Here is a tiny trained network, its code and every weight. The questions are about switching its units off for an input and a target symbol, where a switched-off unit gives its printed mean instead of its output.

import numpy as np


def w(rows, s, z=0):
    codes = np.array(rows[::2]) - 128.0
    scale = np.full(codes.shape[1], s)
    scale[-1] = z or s
    return codes * scale


def f(y):
    return y / 2 * (1 + np.tanh(0.7978845608 * (y + 0.044715 * y**3)))


def softmax(a):
    e = np.exp(a - a.max(-1, keepdims=True))
    return e / e.sum(-1, keepdims=True)


def log_softmax(a):
    a = a - a.max(-1, keepdims=True)
    return a - np.log(np.exp(a).sum(-1, keepdims=True))


def net(x, mask):
    ids = ['ΘΨαδεξτω'.index(c) for c in x.split()]
    T = len(ids)
    res = E[ids] + P[:T]
    q, k, v = (res @ M[0].T for M in (Q, K, V))
    z = softmax(np.where(np.tri(T) > 0, q @ k.T / 2**0.5, -1e9)) @ v
    res = res + np.where(mask[0], z, O[0][:, -1]) @ O[0][:, :-1]
    y = f(res @ A[0][:, :-1].T + A[0][:, -1])
    res = res + np.where(mask[1:17], y, B[0][:, -1]) @ B[0][:, :-1]
    return log_softmax(res[-1] @ U[:, :-1].T + U[:, -1])


Q, K, V, O, A, B = {}, {}, {}, {}, {}, {}
E = w([
[86,154,96,60,161],'Θ',
[84,249,123,80,151],'Ψ',
[131,250,132,123,70],'α',
[121,194,22,93,57],'δ',
[73,110,100,36,100],'ε',
[131,97,126,138,132],'ξ',
[155,111,80,152,88],'τ',
[157,173,117,143,150],'ω',
],0.018)
P = w([
[154,154,150,96,168],'0',
[91,112,92,173,126],'1',
[154,167,161,121,9],'2',
[97,114,92,166,129],'3',
[247,107,106,76,113],'4',
[98,114,94,163,129],'5',
],0.015)
Q[0] = w([
[2,176,167,206,75],'head 1',
[90,111,134,189,184],'head 1',
],0.021)
K[0] = w([
[149,106,99,100,250],'head 1',
[120,100,70,219,144],'head 1',
],0.022)
V[0] = w([
[123,63,196,124,160],'head 1',
[168,149,7,166,163],'head 1',
],0.015)
O[0] = w([
[185,120,108,10,143,4],'head 1',
[175,82,79,202,197,85],'head 1',
],0.011,0.0048)
A[0] = w([
[83,115,112,166,90,136],'neuron 1',
[101,141,185,129,166,29],'neuron 2',
[154,65,138,119,145,54],'neuron 3',
[127,4,105,118,99,113],'neuron 4',
[62,155,156,113,217,86],'neuron 5',
[143,135,125,134,170,138],'neuron 6',
[97,98,145,126,108,96],'neuron 7',
[96,114,99,180,158,251],'neuron 8',
[161,167,90,151,143,79],'neuron 9',
[223,114,119,72,123,105],'neuron 10',
[72,125,96,171,128,38],'neuron 11',
[184,100,152,107,103,252],'neuron 12',
[143,99,97,155,82,80],'neuron 13',
[106,143,80,127,158,100],'neuron 14',
[79,65,127,106,163,102],'neuron 15',
[156,159,218,146,154,80],'neuron 16',
],0.018,0.0028)
B[0] = w([
[196,115,147,124,197,232],'neuron 1',
[80,50,99,168,97,127],'neuron 2',
[156,153,138,134,22,133],'neuron 3',
[245,75,145,186,181,191],'neuron 4',
[232,117,111,103,125,174],'neuron 5',
[81,110,73,130,128,147],'neuron 6',
[100,112,94,201,152,166],'neuron 7',
[118,218,66,132,42,250],'neuron 8',
[170,125,149,178,170,172],'neuron 9',
[65,167,183,203,193,148],'neuron 10',
[57,94,174,75,140,223],'neuron 11',
[128,162,115,48,95,154],'neuron 12',
[81,101,94,113,143,178],'neuron 13',
[128,73,169,110,181,180],'neuron 14',
[71,107,222,118,25,180],'neuron 15',
[93,7,115,107,154,140],'neuron 16',
],0.018,0.011)
U = w([
[90,171,134,66,75,168],'Θ',
[193,187,145,94,178,192],'Ψ',
[138,255,245,195,163,135],'α',
[86,123,119,91,205,4],'δ',
[62,106,202,177,133,112],'ε',
[157,184,161,206,88,145],'ξ',
[163,168,148,178,192,135],'τ',
[67,175,129,178,141,99],'ω',
],0.0071,0.0018)

Each question gives the input, a string of symbols that net reads in full, and the target symbol t.
The units are the heads (2 rows each of Q, K, V and O) and the neurons (one row each of A and B). Each row of codes is followed by its name. A weight is (code - 128) times the scale printed after its matrix; where a second scale follows, it is the last column's (O, A, B and U).
mask holds one flag per unit, heads first, then neurons. A switched-off unit (its flag False) gives its mean, the last column of its rows in O or B, instead of its output. The means were averaged over made-up inputs and are rounded, as every weight is.
A unit's drop is (log p(t) with every unit on - log p(t) with that unit switched off) / (log p(t) with every unit on - log p(t) with every unit switched off).
The circuit of an input: a set's keep is (log p(t) with only the set's units on - log p(t) with every unit switched off) / (log p(t) with every unit on - log p(t) with every unit switched off). Starting from the 12 units with the biggest drops (on a tie, the unit counted first), units are removed one at a time, each time the one whose removal leaves the highest keep (on an exact tie, the one counted first), for as long as the keep stays at least 0.8.
circuit, biggest first: the units of the circuit, biggest drop first
most important unit: the unit with the biggest drop
k most important neurons: the k neurons with the biggest drops, biggest first
drop when u is switched off: that unit's drop, to one decimal
input Θ δ τ, target Ψ: most important unit : neuron 12
input α Θ α ε α, target ε: circuit, biggest first : (head 1; neuron 16)
input ξ ε δ, target α: circuit, biggest first : (neuron 10; head 1)
input ξ ε ε ε ξ, target Θ: 3 most important neurons : (neuron 12; neuron 4; neuron 1)
input Θ δ ε Θ, target Θ: 2 most important neurons : (neuron 8; neuron 11)
input ξ ε α Ψ ω, target ε: circuit, biggest first : (head 1; neuron 16)
input δ ξ ξ, target ω: circuit, biggest first : (neuron 8; head 1; neuron 11; neuron 13)
input ε ω α, target Θ: circuit, biggest first : (head 1; neuron 4)
input Θ ε α ξ, target ξ: 3 most important neurons : (neuron 4; neuron 8; neuron 3)
input ε δ ε ξ Ψ, target Θ: 2 most important neurons : (neuron 1; neuron 4)
input Θ ω ξ, target Ψ: circuit, biggest first : (neuron 15; neuron 12; neuron 10)
input ε δ ω, target Θ: circuit, biggest first : (head 1; neuron 4)
input ξ Ψ τ, target α: 4 most important neurons : (neuron 10; neuron 11; neuron 16; neuron 6)
input ξ ξ ξ α ξ, target α: circuit, biggest first : (neuron 10)
input ξ Θ ξ, target α: 2 most important neurons : (neuron 10; neuron 11)
input ε Ψ ξ, target Θ: 3 most important neurons : (neuron 12; neuron 4; neuron 9)
input ξ ε ε α τ, target Θ: 2 most important neurons : (neuron 12; neuron 4)
input δ ε Ψ, target ω: 2 most important neurons : (neuron 8; neuron 11)
input α ε Θ, target ε: 2 most important neurons : (neuron 8; neuron 11)
input ε ξ ε ε Θ, target Θ: circuit, biggest first : (head 1)
input ω α ξ, target Ψ: 4 most important neurons : (neuron 15; neuron 12; neuron 10; neuron 7)
input ε Θ Θ Ψ, target Ψ: 2 most important neurons : (neuron 5; neuron 15)
input Θ ω ε τ, target τ: 4 most important neurons : (neuron 4; neuron 1; neuron 9; neuron 15)
input Θ τ ε, target Ψ: 3 most important neurons : (neuron 15; neuron 11; neuron 8)
input ε ε ξ ε ω, target α: drop when neuron 10 is switched off : 1.9
input Θ ε δ, target Ψ: drop when neuron 7 is switched off : 0.2
input ω δ α τ, target τ: drop when neuron 9 is switched off : 0.4
input Ψ ε δ ω Θ, target ω: drop when head 1 is switched off : 0.8
